[-10.0  -3.6  -4.5  -1.9   2.3  -7.9   9.6   0.4  -5.9   3.3  -5.8   5.7
  -2.0  -6.5  -9.5   9.1   2.2  -2.1 -14.7   4.3  -5.5   8.9   0.2   0.8
  -3.4  11.9  -9.7   1.7  -8.4  -2.7   2.3  -8.4  -1.2   9.5] | z_88
[  5.2   0.7  -3.6  -3.9  -1.9  -3.9  -0.5  -2.0  -0.4  10.9  -7.1  -8.3
   0.0  -1.5  -5.5   3.8  13.1  -7.5 -13.4   3.8  -7.9   2.3  -5.2  -0.2
   5.6   7.4 -10.1   3.4  -6.5  -3.1  -0.2  -7.4   0.2  -1.7] | z_88
[ -0.2  -9.9  15.3  -9.7  -1.1  -5.4   0.4   9.7   1.7   5.5  -3.8  -1.7
  -1.5   1.1 -10.5   4.1   8.7   2.7  -8.0  -0.7 -10.0   4.4  -4.2  -3.8
   7.7  -3.8 -16.4   3.8  -2.2   5.0  -2.5  -3.8  -0.5  -2.0] | z_88
[ -4.1   1.4  25.3 -10.6   3.3 -16.0  21.9  28.8  -4.3  -2.2   0.0   9.8
  -4.6  -0.3 -13.8  21.8 -12.1  -0.2  -1.3   1.9 -15.1  15.9   4.3  -7.4
  -2.8   2.8 -21.8  13.3  11.3   9.2  -1.9  -1.0   0.5 -15.9] | z_252
[ 11.2  -5.1  -2.0  -6.4  -2.0  -7.0   0.7  10.4   4.1   2.9  -3.7   1.0
   2.7   3.8   1.2  11.9   2.0  -5.0 -16.6   3.1  -3.9   7.0  -2.4   8.2
   7.2 -11.5 -16.1   2.7  -2.9  -2.8   8.8  -8.5  -7.5   5.5] | z_88
[  4.4   1.0  13.7 -11.6   2.2  -5.3  -2.2  10.7   9.4   0.5  -0.4  -9.1
   0.1   0.7  -6.8   1.1   2.2  -2.0   2.8  -2.1  -6.9  -1.1  -3.3   2.6
   7.8  -7.6 -10.7   2.3   4.8   4.3  -4.6  -0.9   0.0  -2.2] | z_252
[  3.0   2.1  23.2 -16.8   5.0  -6.7   0.4   4.9  10.8  -1.4   3.2  -3.9
  -1.8  -1.7 -19.2  -5.0   3.5   4.1   4.5  -0.1  -7.4  -1.0  -7.1  -1.0
   3.2  12.1 -12.2   3.2   3.8   5.8  -7.3  -0.3   4.3  -3.6] | z_252
[  7.7   1.2  -3.0  -6.4   0.5   7.5 -20.7 -20.2   8.4  -0.5   3.5 -10.6
  -3.5  -5.6  -1.9 -19.1   9.2  -2.9   4.9  -2.8   5.4 -13.3 -11.3   6.0
   4.7   4.8   9.4 -10.0  -0.7  -3.3  -3.0  -1.2   1.4   8.3] | z_252
[  5.6  -0.6  15.9 -10.8  -0.4 -10.3   5.2  14.1   4.7  -0.7   2.2   0.3
  -0.9   3.1  -9.2   2.6  -3.3   3.7   0.2  -0.8  -6.3   2.3   0.4   1.3
   5.3  -1.2 -10.6   4.5  10.5   3.0  -2.3   0.6   1.6  -7.2] | z_252
[  5.6  -1.2  21.9 -11.6   3.2 -10.7   6.9  19.9   5.3  -7.3   2.6   1.8
  -1.6   2.4  -5.9   0.4 -12.1   5.2   0.4  -0.8  -4.3   4.5   5.2   3.6
   0.0  -7.2 -10.9   7.4  14.4   6.9   0.1  -0.9   1.7  -1.8] | z_252
[  4.2   0.3  17.2  -7.5   2.4  -6.8  -0.3   5.5   6.5  -9.1   7.6   0.5
  -1.6  -1.8  -6.0  -4.7 -13.3   5.2   8.4  -0.6   0.5  -2.7   3.9   6.8
  -1.7  -0.8  -4.2   2.4   8.3   4.7  -1.6   3.0   3.3  -3.4] | z_252
[  2.3  -2.4  -1.2  -2.0   0.1  -4.9   1.7   8.5   1.7   9.5   1.7  -4.2
   1.5   6.3  -0.1   5.5   9.8  -3.5  -8.6   0.8  -7.2   6.9  -2.4  -2.2
   7.7  -9.5 -11.3   2.6  -2.1   2.3   0.6 -14.9  -3.0   3.3] | z_88
[  1.7  -5.3  11.5 -10.2   1.6 -16.1   6.9  23.0   5.6  -4.3  -4.8   5.3
   1.0   4.3  -5.1  19.0  -8.8  -1.9 -13.6  -6.6  -8.9   9.2   1.3  11.2
   3.5 -13.9 -24.5   8.9   8.9   1.0   3.7  -3.6  -2.6  -0.6] | z_252
[-1.5  0.0 -4.8 -3.7 -4.1 -1.2 -3.4  2.9  1.3  1.8 -5.7 -4.9  0.6 -5.6
 -9.4  3.5  6.6 -5.0 -5.9  1.4 -0.1  1.9 -3.9  2.7 -0.6  9.8 -5.5 -0.9
 -9.2 -2.1  1.7 -5.5  5.7  3.1] | z_88
[ 16.6   2.5  22.5  -8.5  -2.5  -4.7  -7.8   7.6  15.4  -5.5   4.3  -3.2
   0.4  11.4  -1.6 -11.8  -2.4  -4.6   4.6  -3.9  -3.5  -5.3  -0.9   8.3
  13.0 -21.3 -12.1  -0.7  11.0   1.4  -2.7   6.2  -2.9   4.7] | z_252
---
[ -5.5  14.2  -6.6  14.9  12.3   4.1 -13.2   3.7  -5.0  -7.0  -1.8  -4.1
   1.1  -9.7  -2.5  16.3   0.1  27.4 -19.1  -0.5  -9.0   8.8   0.8 -20.5
   5.7   4.6   9.6  18.5   6.0  12.3  -5.1  -3.4  -5.9  -2.8] | z_199
[ -4.6  -2.1 -14.0  -4.4 -24.0   2.7   1.8  -3.9  -9.2   2.4   7.4  -4.8
  -6.9  56.4  19.5  22.3   9.6   2.8   1.1 -10.0   2.6 -11.1   4.5  -9.6
   4.2  -6.0  -6.1  34.4  13.5   4.6  -1.4  -4.4  -9.6  -4.7] | z_37
[ 11.2  33.2  10.0 -31.3  -1.0  -1.4   1.5  16.7  34.2 -24.7  -4.2 -15.1
  26.1  62.3 -30.2 -10.7   2.7  10.1  12.7   1.5   7.0  -3.4  15.2  10.6
 -16.9   2.3   7.3 -21.6 -21.5 -14.3   0.4  17.9   6.9  -0.2] | z_356
[ -3.2  31.6 -10.9 -13.9 -17.6   2.4   7.5  10.1  -2.1   7.1  -1.2 -17.0
 -11.2  12.9 -33.1   2.2   1.3 -10.2   3.1  -0.1  -8.2 -15.0  30.8 -13.6
  -1.9   3.0   8.0  45.8   7.4  -4.2   3.8  -7.3   4.1  13.2] | z_558
[ -6.6  18.9  -9.9  -8.4  -5.4  -0.3  -1.2   3.7   0.9  -4.7  -1.4  -9.4
  -1.6  62.8 -10.7 -16.3   2.7   7.8  10.4   1.4   3.1  -5.2  15.5  -8.7
  -5.6  -6.1   6.7  20.4   0.5  -7.0  -1.7   7.4   0.3   3.1] | z_199
[ -2.1  20.9   3.4 -10.5 -13.0  -5.6   6.2  -6.1  -3.4 -14.3   1.8 -14.3
  17.7  63.9  -9.5  -4.8  -7.2   0.7 -17.6   0.7  -6.9 -11.1   8.0  -3.3
  -6.1   0.9   0.9  14.4  -1.6  -1.5   3.1 -10.5   1.0  -1.2] | z_37
[  3.1  35.1   0.7  -4.0   0.5   0.8   2.0  11.4   3.0  -3.1  -4.4 -18.9
  -8.3   2.2 -40.5   6.5  -2.3  27.1   5.7  -3.7   3.8  -4.2   6.7   0.1
  -2.6   6.0  16.5  -3.1   2.5  -0.2  -0.3  11.1   4.7  -2.1] | z_558
[ -0.7  -3.4  -6.3  -3.0 -28.5  -5.1  -1.7  14.6  -1.1   4.4  -3.1  -3.4
 -11.0   4.1  -6.6  -3.6   3.6  18.2  -6.8   0.2  -2.4   7.5  -5.7 -22.3
   6.2   3.4  -0.5  12.8   3.7  -7.8  -2.8  -4.8  -0.8   2.1] | z_199
[  9.3   3.2   8.1  13.8  -5.8   2.5 -14.4   4.4   1.0   1.3  -6.9   8.1
  -2.3 -37.7  -5.5  -9.9   3.3  16.8  -1.6   8.0  -8.5  20.7   0.2 -31.0
 -10.4  -2.7  -7.7 -48.1  -3.2  -3.6  -1.5  -2.2   7.4  -8.1] | z_356
[ -1.5  14.3  12.3   3.8  11.5  12.5  -7.5   0.3 -12.5   9.6  -1.1  -1.9
   6.7  37.8 -15.6   2.4  -2.5  -1.7 -13.6 -10.6  -9.4  12.0   8.6 -13.6
   8.7   8.5   0.2  -2.4 -17.6   7.1  -7.5  -9.9   1.9  -5.9] | z_37
[  0.5  38.6 -12.0   1.3 -10.4   3.8   0.2   5.4  -8.0   9.2   4.6  -8.4
  -9.4  42.7 -16.0   5.4   7.9   6.9  18.5  -0.5  -4.6   4.6   2.7 -32.2
   1.8  -2.9   5.7   6.5  -2.9   5.3 -35.1  10.3   7.7 -13.6] | z_356
[ -5.8  12.6 -13.0 -19.9  -7.6   0.9  14.4  -2.1  -0.3 -17.4  -0.7 -24.7
  19.0  77.2 -20.9  -7.2  -1.0  -7.8  12.1 -12.4  11.6 -29.1  15.2  24.5
  -6.3   0.7   8.6  42.5   5.7  -5.1  -1.3  -5.8 -17.4   6.0] | z_558
[ -0.5  26.3   0.0  -3.2 -12.1  -1.6  -9.3   8.2   8.7   1.3  11.3 -14.1
  -6.0  37.1 -11.2  -4.5   3.8   9.9  -9.1   0.4  -4.4   7.0  -2.8  -6.8
  -3.9  -0.2  14.5  17.2   4.0  -4.7   2.2  15.4  -6.2   7.8] | z_199
[  1.5  21.8  -3.1 -25.3 -28.5   0.9   6.6   4.7  15.9  -5.4  -3.4  -4.8
   3.8  -3.3 -21.2  -0.5  -1.4  -2.8  -1.1   8.0   1.1  -1.0  11.7  -5.1
   0.6  -2.4   0.3   7.1   0.3 -15.4   1.7  -0.8  12.5  -3.9] | z_356
[  2.7  16.2   7.6 -33.3   2.8  -7.1  -3.6  23.1  14.4 -27.9  -5.7 -13.4
  34.5  61.1 -32.1  -5.9  -2.8  -1.0  11.3  -6.3  15.3  -2.2  16.9  27.9
 -19.3   9.8   2.4 -20.1  -3.0  -8.1   1.0  17.8  -1.2   4.3] | z_199
[ -8.8  -1.4   2.5  10.0   4.3   5.6  -5.9   6.1 -14.4   4.7   1.7   1.0
  -0.8  41.0  -2.9  -0.3  -1.0  -5.0 -10.8  -9.5   0.9   6.6   5.7 -16.5
   3.5   5.8   0.7   8.0   3.5   3.9  -6.4 -13.7   6.7  -0.7] | z_37
[  4.1  37.4  -4.8  -9.8 -21.3  -3.6   8.7   5.3   4.7  -4.4   1.8 -27.0
  -3.4  65.0 -25.0   1.3   6.9  11.6   3.0  -7.1  -5.9 -16.2   5.6 -12.4
  -5.2   6.2  11.0  44.2  14.0   4.9   0.8  11.3  -0.9   4.5] | z_558
[  7.0  21.0  -0.1 -16.6   1.8  -4.8  -7.3   3.5   8.1  -9.1  -2.1 -26.7
   1.1  -2.7 -46.0  -2.3   0.3  21.8  15.9  -1.7  -2.6  -6.3  -0.9  19.3
  -8.6   2.7   9.2   7.8   3.8  -2.9   2.6   0.2  -2.3   0.8] | z_558
[ -5.5  31.4  -0.9 -15.2  -6.1   3.1  -8.7   1.6  -4.3  -4.8   0.7  -6.2
  24.9  60.3 -11.1   2.2   4.4 -15.1 -19.7  -1.1   3.8 -10.8  22.1 -18.3
   2.5   9.5   2.2  36.9  -3.5  -4.3  -0.6  -5.7  -5.0   3.6] | z_37
[  0.9  11.7   0.9 -20.7  -0.5  -1.8   8.5   8.0   2.3  -7.2  -1.4  -0.6
  10.4  26.2 -16.5  -0.7  -1.2 -22.0  12.4  -0.6   2.3 -17.0  12.1   4.3
  -6.8   1.6   1.3  11.7   4.7   1.2   1.6  -1.2   8.7  10.7] | z_37
[  7.5  11.4 -18.3 -14.9  -7.6   2.7   6.9  -0.5   2.3  -0.9   8.1 -11.6
  -6.1  46.5 -10.4   8.0   6.1  -4.9  29.3  -3.4   3.7 -23.9  10.6   6.5
  -6.2  -4.7   9.7  54.0   7.5  -0.2   0.0   3.8   5.7   8.9] | z_558
[ -1.4  34.9   0.4 -15.5  -5.5   0.8  15.1  10.7   3.9   1.7   0.9 -32.6
 -12.4   1.4 -44.3   2.7   0.7  11.6  10.3  -6.0  -8.2 -16.8  17.9   2.1
  -6.3   3.1   9.9  19.8   9.8  13.5   0.7  17.1   3.5  13.2] | z_558
[  4.3   1.5 -14.6 -11.3  -5.5 -12.9   2.8   4.7   1.0  -4.6   0.1 -11.5
  -1.5 -20.9 -34.7  -6.9   1.6  11.9   6.1   1.1 -14.7  -5.4   2.4  -3.2
   1.1   3.3   8.5   9.7   4.1 -11.5   0.7  -0.4   1.0   8.1] | z_558
[  7.6  21.1  -6.1 -10.9   0.7  -4.2  -1.4   1.3  -0.1   6.0   6.9 -11.3
  13.9  -2.3 -29.5  24.8  -1.1   1.1 -12.1  -7.2  -3.9  -8.5  16.1   3.4
   2.2  11.3   5.0  19.1   8.1   5.6   2.2  -8.8   0.1  -1.4] | z_37
[ -1.0  22.9  -8.8  -6.6 -16.7   4.7   5.9   4.1  -1.8   1.2   2.1 -13.2
   0.3  31.4  -9.8  25.0   4.1  -4.1 -23.5  -8.4   0.5 -12.9  32.5  -9.6
   2.8  -1.6  11.3  40.5   5.5  -0.6   8.3  -6.4  -4.0   6.8] | z_37
[ -1.6  24.0   6.8 -14.9  -4.1   2.2  15.5 -12.6  -1.7  28.0   0.8 -17.5
  20.4  19.3 -17.9  -3.4   8.4  -3.6  -0.4  -2.4  -3.1 -11.8   8.6   2.6
  -2.7   2.8   8.3   9.4   5.8  -5.4  -1.2   7.9   1.8  -1.2] | z_558
[ -2.5  16.7 -13.3  -9.2 -19.6   0.4  -7.5   8.9 -10.7  -6.2   0.5 -25.0
   3.2  64.4 -30.4  18.6   3.1  43.3   0.6 -11.3  -0.5  -2.7   9.8  -0.9
  -3.5  -5.0   9.0  16.7  -2.4  -4.3   4.3   2.4   3.9  -8.6] | z_558
[ -8.9  23.2  -5.5   5.8 -37.0  -0.5 -13.1   6.4   0.4  -4.3   8.2 -15.4
  -3.6  77.2  20.6  11.0   7.0  32.8  -3.1  -7.9  -4.9  -2.0   2.5 -42.1
   2.3  -0.3   0.8  31.5   5.1   0.2   1.1  16.3   3.8 -10.1] | z_199
[ -2.8  25.4   5.3 -11.1 -18.6   1.7  -0.1   8.2   6.8  -2.0   3.0 -12.8
  -5.2  44.2 -23.9 -19.3   3.8  12.6  -0.6   3.8  -7.6  -2.7   0.8 -14.3
  -3.2   7.3   6.6  24.2   2.1  -2.4  -0.6   3.5   1.1   2.1] | z_199
[ -4.3  23.1  -2.3  -4.8  -1.1   2.9  -5.6   6.4  -4.8  -0.7  -3.5 -17.6
  -1.3  28.4 -27.1  12.8  19.3  10.1   4.2 -16.1  -4.6   2.2  14.4 -18.7
   0.4   0.5  10.2   9.7   7.4  -6.1   2.2  -4.7   7.7   2.8] | z_558
[ -7.6  15.7  -2.6  -3.6 -19.2  -1.8  -3.8   4.8  -8.8  -4.1  -1.2 -19.9
  -6.1  54.5 -29.7 -16.3   1.1  11.3   7.9  -0.4  -3.6  -5.8   0.3 -15.0
  -3.0  12.9   9.4  18.0   7.3   0.9   3.3   1.4  10.0   0.6] | z_558
[ -0.8  17.7  -1.1 -20.2 -13.0  -0.7  -0.9  20.3  10.6  -7.8  -0.4 -13.5
   7.2  17.2 -34.1  -8.9 -18.1   7.3  -4.2   1.6  -2.8  -0.3  11.3  -6.0
  -4.5   3.4   6.0  -9.2   1.8  -6.3   1.8   5.1   7.3  -6.3] | z_356
[  2.8  13.2  10.5 -13.5  12.6  -2.3  -7.7   9.7  -1.5 -30.1  -1.1 -14.1
  32.9  34.0 -36.0   3.6   5.3  12.7   2.7 -16.8  17.5  10.6  22.3  28.1
 -12.0   6.6  14.2  -8.9  -9.7  -7.1   1.4  -2.3  -4.6   3.1] | z_558
[ -8.0  20.1  -7.7  -4.3  -5.3   0.7   5.4  -2.9   0.3 -12.5   4.1 -21.1
   9.3  55.5 -31.6  -6.2  -5.1  23.2   3.0  -9.0  -3.6 -13.0   9.5  16.1
  -7.1   0.3  11.0  26.0  -7.1  -1.7   0.5   2.6  -4.3   3.4] | z_558
[ -1.2  22.5   1.1  -1.0  11.1   1.5   8.2   4.7  -2.9  -1.6  -2.0 -24.1
 -10.5   4.2 -44.1   1.3   5.2  15.6  21.3  -7.3  -6.4  -6.9  16.3  -1.6
  -0.9   5.0  13.6   5.8   3.9   4.9  -2.9   6.7   0.6   2.2] | z_558
